Below are the code and all the weights of a small trained network. Each question names an input and a class and asks about switching units off, where a switched-off unit gives its printed mean instead of its output.

import numpy as np


def w(rows, s, z=0):
    codes = np.array(rows[::2]) - 128.0
    scale = np.full(codes.shape[1], s)
    scale[-1] = z or s
    return codes * scale


def norm(h):
    return h / np.sqrt((h * h).mean(-1, keepdims=True) + 1e-5)


def f(y):
    return np.maximum(y, 0)


def log_softmax(a):
    a = a - a.max(-1, keepdims=True)
    return a - np.log(np.exp(a).sum(-1, keepdims=True))


def net(x, mask):
    res = np.array(x, float).reshape(1, 8) / 4 @ E
    u = 0
    for l in range(2):
        y = f(norm(res) @ A[l][:, :-1].T + A[l][:, -1])
        res = res + np.where(mask[u : u + 14], y, B[l][:, -1]) @ B[l][:, :-1]
        u += 14
    return log_softmax(norm(res)[-1] @ U[:, :-1].T + U[:, -1])


A, B = {}, {}
E = w([
[204,185,110,51,162,115,211,94,116,174],'x0',
[141,124,54,117,144,254,88,68,157,145],'x1',
[92,127,65,129,81,146,191,195,78,136],'x2',
[126,130,130,129,133,127,132,126,128,132],'x3',
[135,118,129,115,120,132,131,127,127,116],'x4',
[186,182,214,193,59,190,124,86,44,124],'x5',
[59,165,118,73,122,91,76,80,81,127],'x6',
[91,30,159,142,57,109,173,27,163,221],'x7',
],0.0021)
A[0] = w([
[142,149,86,106,150,232,94,116,116,118,64],'0.n1',
[85,127,77,109,50,141,150,164,84,130,64],'0.n2',
[207,105,174,208,132,133,202,177,184,141,117],'0.n3',
[10,192,105,54,117,88,81,65,33,131,59],'0.n4',
[177,186,110,108,141,117,100,162,119,38,6],'0.n5',
[111,142,202,128,112,4,134,197,84,100,56],'0.n6',
[42,94,67,177,65,161,135,193,67,131,110],'0.n7',
[154,209,159,143,62,211,128,110,17,122,66],'0.n8',
[158,90,99,196,159,175,198,181,186,123,79],'0.n9',
[157,134,183,125,160,83,29,63,166,116,142],'0.n10',
[160,146,120,161,161,130,45,216,124,36,40],'0.n11',
[122,155,35,84,88,143,236,165,45,179,102],'0.n12',
[123,139,62,99,89,221,75,86,149,154,86],'0.n13',
[104,60,134,201,65,102,113,105,179,154,100],'0.n14',
],0.0037,0.0022)
B[0] = w([
[118,106,85,199,161,61,161,115,57,105,208],'0.n1',
[135,114,188,153,223,121,127,142,127,139,183],'0.n2',
[147,104,121,70,113,112,55,149,38,131,237],'0.n3',
[253,51,133,92,93,162,40,238,73,193,233],'0.n4',
[69,147,93,122,109,173,195,149,90,181,177],'0.n5',
[162,59,42,229,153,106,174,56,82,71,226],'0.n6',
[125,110,201,126,197,167,125,119,183,87,243],'0.n7',
[169,145,118,155,70,82,109,164,248,115,253],'0.n8',
[192,83,133,78,91,109,36,156,83,157,223],'0.n9',
[129,93,192,141,187,177,182,220,126,85,227],'0.n10',
[67,182,96,79,81,207,207,138,83,212,218],'0.n11',
[136,123,204,116,212,128,116,93,175,113,255],'0.n12',
[151,114,121,198,162,29,140,118,67,102,239],'0.n13',
[99,195,111,77,103,166,124,125,65,133,235],'0.n14',
],0.0039,0.0025)
A[1] = w([
[195,117,208,117,199,181,176,114,133,78,160],'1.n1',
[241,210,107,48,167,80,223,101,161,203,5],'1.n2',
[168,190,208,191,59,181,131,70,158,163,29],'1.n3',
[72,101,100,57,163,67,97,148,204,127,35],'1.n4',
[139,49,255,137,133,150,129,47,127,143,147],'1.n5',
[97,72,75,87,132,98,133,132,208,174,53],'1.n6',
[140,119,12,178,169,205,56,35,138,123,86],'1.n7',
[109,90,46,90,153,72,167,163,108,110,190],'1.n8',
[84,78,151,208,76,166,109,211,104,154,131],'1.n9',
[5,86,86,204,81,214,99,174,151,81,80],'1.n10',
[136,232,167,170,224,164,102,172,99,51,173],'1.n11',
[64,134,35,67,174,103,103,179,172,140,41],'1.n12',
[35,61,149,106,31,101,148,40,143,217,90],'1.n13',
[143,139,171,178,51,75,206,140,82,79,101],'1.n14',
],0.0035,0.0013)
B[1] = w([
[41,97,122,131,182,113,90,162,160,161,233],'1.n1',
[64,97,197,95,81,189,78,16,95,58,213],'1.n2',
[125,140,109,133,116,89,103,185,194,74,182],'1.n3',
[163,158,146,199,98,155,129,167,190,112,175],'1.n4',
[103,180,66,108,151,143,182,197,133,146,253],'1.n5',
[170,188,134,162,128,107,103,187,142,91,171],'1.n6',
[136,85,131,192,130,34,206,139,62,121,193],'1.n7',
[145,172,139,201,69,142,87,77,137,156,229],'1.n8',
[154,149,141,45,158,109,101,67,149,123,233],'1.n9',
[152,135,189,81,133,118,141,3,121,121,206],'1.n10',
[72,101,106,90,97,108,193,133,161,196,239],'1.n11',
[164,161,158,164,40,121,135,136,179,100,188],'1.n12',
[114,215,45,110,120,196,183,193,70,133,192],'1.n13',
[131,116,61,166,153,135,86,76,188,130,199],'1.n14',
],0.0042,0.0032)
U = w([
[86,241,38,86,73,196,215,161,71,171,175],'0',
[164,76,59,250,154,30,169,77,62,106,170],'1',
[192,195,134,195,35,111,73,155,255,83,115],'2',
[225,67,137,60,106,141,27,201,46,181,107],'3',
[99,123,209,64,132,157,108,12,135,84,166],'4',
[63,100,166,116,230,133,161,190,191,170,10],'5',
],0.0078,0.0011)

Each question gives the input, the list of numbers given to net, and the class t.
The units are the neurons (one row each of A and B). Each row of codes is followed by its name. A weight is (code - 128) times the scale printed after its matrix; where a second scale follows, it is the last column's (A, B and U).
mask holds one flag per neuron, layer by layer. A switched-off neuron (its flag False) gives its mean, the last column of its row in B, instead of its output. The means were averaged over made-up inputs and are rounded, as every weight is.
A unit's drop is (log p(t) with every unit on - log p(t) with that unit switched off) / (log p(t) with every unit on - log p(t) with every unit switched off).
The circuit of an input: a set's keep is (log p(t) with only the set's units on - log p(t) with every unit switched off) / (log p(t) with every unit on - log p(t) with every unit switched off). Starting from the 12 units with the biggest drops (on a tie, the unit counted first), units are removed one at a time, each time the one whose removal leaves the highest keep (on an exact tie, the one counted first), for as long as the keep stays at least 0.8.
circuit, biggest first: the units of the circuit, biggest drop first
unit that matters most: the unit with the biggest drop
top k neurons: the k neurons with the biggest drops, biggest first
top k neurons in layer l: the k neurons of layer l with the biggest drops, biggest first
input [3,6,8,0,-6,-6,1,4], class 5: unit that matters most => 0.n12
input [8,-2,7,4,-2,-4,7,-2], class 4: circuit, biggest first => [1.n2; 0.n12]
input [0,4,7,6,-7,-5,-1,-5], class 5: circuit, biggest first => [0.n12; 0.n7]
input [-7,1,4,-2,-6,2,-8,-2], class 3: top 2 neurons => [0.n9; 0.n3]
input [-2,-8,-8,8,5,1,4,2], class 1: top 3 neurons in layer 0 => [0.n6; 0.n7; 0.n12]
input [0,3,6,-1,0,-4,4,-4], class 5: circuit, biggest first => [0.n12; 0.n7]
input [-7,-6,-2,6,-4,-7,-2,0], class 2: circuit, biggest first => [1.n4; 1.n8]
input [3,2,3,-8,8,-6,-4,-4], class 2: circuit, biggest first => [1.n12; 1.n8]
input [-3,6,-4,6,-4,5,-7,5], class 3: top 4 neurons in layer 0 => [0.n3; 0.n6; 0.n9; 0.n14]
input [-4,-8,3,7,-4,8,-4,-8], class 0: top 4 neurons => [0.n11; 0.n5; 1.n11; 0.n13]
input [5,-4,-4,7,1,1,-2,-4], class 4: top 3 neurons in layer 0 => [0.n13; 0.n1; 0.n4]
input [6,-2,7,7,-8,5,-6,6], class 5: circuit, biggest first => [0.n12; 1.n1]
input [5,6,-2,-3,-1,3,-5,0], class 1: circuit, biggest first => [0.n1; 1.n7]
input [7,4,-7,-8,-6,5,8,8], class 0: circuit, biggest first => [1.n5; 1.n13]
input [3,7,-1,7,0,5,-5,-1], class 1: top neuron in layer 0 => [0.n1]
input [2,1,-8,7,-4,5,-1,-2], class 5: circuit, biggest first => [0.n10; 1.n1]
input [7,3,3,1,-1,3,-5,3], class 4: top 3 neurons => [1.n2; 0.n4; 0.n12]
input [0,3,2,-5,4,-4,0,1], class 2: top 2 neurons => [0.n6; 1.n4]
input [6,8,7,0,-3,7,8,-6], class 1: circuit, biggest first => [0.n1; 0.n13; 1.n7]
input [5,-8,-1,-6,7,6,4,0], class 1: circuit, biggest first => [0.n6]
input [4,-6,-7,-1,-4,-1,8,5], class 3: top 2 neurons in layer 1 => [1.n11; 1.n7]
input [6,-7,8,2,-2,3,-8,4], class 3: top 3 neurons => [0.n3; 0.n9; 0.n13]
input [-7,-5,-1,-3,2,2,-7,8], class 0: circuit, biggest first => [1.n13; 0.n14]
input [-3,6,-6,4,-4,-3,-8,-8], class 0: top 2 neurons => [0.n11; 0.n4]
input [6,-7,3,8,4,-2,6,-4], class 1: top 3 neurons in layer 0 => [0.n6; 0.n9; 0.n3]
input [6,3,6,8,3,-3,-8,-2], class 3: top 2 neurons => [0.n9; 0.n3]
input [3,3,2,3,-4,-1,0,8], class 0: circuit, biggest first => [1.n13]
input [-4,-6,5,-7,6,-2,-8,3], class 3: circuit, biggest first => [0.n3; 0.n9]
